Below is a small trained network, with its code and all its weights. Each question gives an input and a target symbol and asks what happens when units are switched off, that is, made to give their printed mean instead of their output.

import numpy as np


def w(rows, s, z=0):
    codes = np.array(rows[::2]) - 128.0
    scale = np.full(codes.shape[1], s)
    scale[-1] = z or s
    return codes * scale


def f(y):
    return np.maximum(y, 0)


def softmax(a):
    e = np.exp(a - a.max(-1, keepdims=True))
    return e / e.sum(-1, keepdims=True)


def log_softmax(a):
    a = a - a.max(-1, keepdims=True)
    return a - np.log(np.exp(a).sum(-1, keepdims=True))


def net(x, mask):
    ids = ['ΔΛγεημσ'.index(c) for c in x.split()]
    T = len(ids)
    res = E[ids] + P[:T]
    r = res
    for j in range(2):
        rows = slice(4 * j, 4 * j + 4)
        q, k, v = (r @ M[0][rows].T for M in (Q, K, V))
        z = softmax(np.where(np.tri(T) > 0, q @ k.T / 4**0.5, -1e9)) @ v
        o = O[0][rows]
        res = res + np.where(mask[j], z, o[:, -1]) @ o[:, :-1]
    y = f(res @ A[0][:, :-1].T + A[0][:, -1])
    res = res + np.where(mask[2:10], y, B[0][:, -1]) @ B[0][:, :-1]
    return log_softmax(res[-1] @ U[:, :-1].T + U[:, -1])


Q, K, V, O, A, B = {}, {}, {}, {}, {}, {}
E = w([
[205,175,130,158],'Δ',
[71,212,95,90],'Λ',
[173,194,3,192],'γ',
[172,204,244,34],'ε',
[137,14,31,49],'η',
[254,99,198,119],'μ',
[43,160,175,24],'σ',
],0.013)
P = w([
[59,56,128,253],'0',
[180,201,124,64],'1',
[175,199,114,51],'2',
[178,204,115,48],'3',
[175,202,112,46],'4',
[182,200,106,34],'5',
[171,203,101,27],'6',
],0.007)
Q[0] = w([
[40,164,135,252],'head 0',
[118,130,232,143],'head 0',
[100,67,140,212],'head 0',
[179,100,178,185],'head 0',
[65,116,68,112],'head 1',
[59,60,192,79],'head 1',
[53,46,166,230],'head 1',
[4,72,169,160],'head 1',
],0.011)
K[0] = w([
[187,234,66,92],'head 0',
[177,126,153,35],'head 0',
[187,193,145,154],'head 0',
[196,130,173,140],'head 0',
[53,173,99,141],'head 1',
[67,154,176,101],'head 1',
[166,245,163,77],'head 1',
[88,231,174,75],'head 1',
],0.011)
V[0] = w([
[167,70,207,89],'head 0',
[249,122,76,115],'head 0',
[135,206,203,173],'head 0',
[127,200,181,178],'head 0',
[179,170,172,222],'head 1',
[191,225,160,172],'head 1',
[154,103,58,57],'head 1',
[128,254,201,182],'head 1',
],0.0078)
O[0] = w([
[204,81,187,95,157],'head 0',
[253,176,121,110,139],'head 0',
[90,206,181,62,100],'head 0',
[50,242,211,72,101],'head 0',
[148,126,86,37,181],'head 1',
[221,138,100,21,131],'head 1',
[116,52,165,188,190],'head 1',
[221,164,78,63,3],'head 1',
],0.0067,0.003)
A[0] = w([
[247,104,19,122,85],'neuron 0',
[99,125,79,218,160],'neuron 1',
[190,81,166,221,63],'neuron 2',
[161,253,192,196,186],'neuron 3',
[102,64,231,25,98],'neuron 4',
[77,149,114,10,3],'neuron 5',
[95,83,147,228,122],'neuron 6',
[217,105,202,140,43],'neuron 7',
],0.0072,0.0071)
B[0] = w([
[94,150,124,254,254],'neuron 0',
[128,52,180,81,208],'neuron 1',
[110,113,73,66,194],'neuron 2',
[139,87,131,17,225],'neuron 3',
[145,124,209,250,197],'neuron 4',
[58,175,188,218,153],'neuron 5',
[87,118,145,122,222],'neuron 6',
[66,197,57,169,199],'neuron 7',
],0.0095,0.008)
U = w([
[196,93,94,4,212],'Δ',
[50,161,98,67,121],'Λ',
[85,155,33,184,150],'γ',
[143,121,196,81,71],'ε',
[117,100,121,147,79],'η',
[226,92,172,236,125],'μ',
[53,173,165,205,3],'σ',
],0.011,0.0057)

Each question gives the input, a string of symbols that net reads in full, and the target symbol t.
The units are the heads (4 rows each of Q, K, V and O) and the neurons (one row each of A and B). Each row of codes is followed by its name. A weight is (code - 128) times the scale printed after its matrix; where a second scale follows, it is the last column's (O, A, B and U).
mask holds one flag per unit, heads first, then neurons. A switched-off unit (its flag False) gives its mean, the last column of its rows in O or B, instead of its output. The means were averaged over made-up inputs and are rounded, as every weight is.
A unit's drop is (log p(t) with every unit on - log p(t) with that unit switched off) / (log p(t) with every unit on - log p(t) with every unit switched off).
The circuit of an input: a set's keep is (log p(t) with only the set's units on - log p(t) with every unit switched off) / (log p(t) with every unit on - log p(t) with every unit switched off). Starting from all 10 units, units are removed one at a time, each time the one whose removal leaves the highest keep (on an exact tie, the one counted first), for as long as the keep stays at least 0.8.
circuit, biggest first: the units of the circuit, biggest drop first
k most important neurons: the k neurons with the biggest drops, biggest first
heads that matter: for each layer, one digit per head in row order, 1 if its drop is at least 0.15 and else 0, layers parted by /
drop when u is switched off: that unit's drop, to one decimal
input μ μ μ η Δ Λ, target μ: circuit, biggest first : (head 0; neuron 7)
input σ η μ, target σ: circuit, biggest first : (head 1)
input η μ Λ σ Δ η, target η: circuit, biggest first : (head 1; head 0; neuron 1; neuron 2)
input μ μ γ μ σ, target σ: circuit, biggest first : (neuron 5; neuron 4)
input ε Λ μ σ, target σ: heads that matter : 10
input μ η γ σ, target μ: heads that matter : 10
input ε σ ε σ Δ η Δ, target ε: 3 most important neurons : (neuron 1; neuron 0; neuron 3)
input Λ η μ γ, target Λ: 4 most important neurons : (neuron 0; neuron 3; neuron 4; neuron 1)
input γ γ ε η Δ μ, target γ: 3 most important neurons : (neuron 7; neuron 2; neuron 4)
input γ γ γ μ μ η μ, target γ: 4 most important neurons : (neuron 7; neuron 2; neuron 4; neuron 1)
input σ Δ η Λ, target σ: 2 most important neurons : (neuron 6; neuron 2)
input Δ η γ, target Δ: 4 most important neurons : (neuron 0; neuron 3; neuron 1; neuron 4)
input μ μ γ η γ, target μ: 2 most important neurons : (neuron 7; neuron 0)
input μ η Λ, target μ: 2 most important neurons : (neuron 7; neuron 3)
input η μ γ σ, target η: 3 most important neurons : (neuron 1; neuron 0; neuron 2)
input μ η σ μ σ ε, target μ: most important neuron : (neuron 4)
input σ Δ ε Λ η μ, target σ: drop when neuron 0 is switched off : -0.2
input η σ Λ ε, target η: drop when head 0 is switched off : 1.1
input η μ Λ, target η: drop when neuron 7 is switched off : 0.1
input γ γ μ μ η, target γ: drop when head 0 is switched off : 0.4
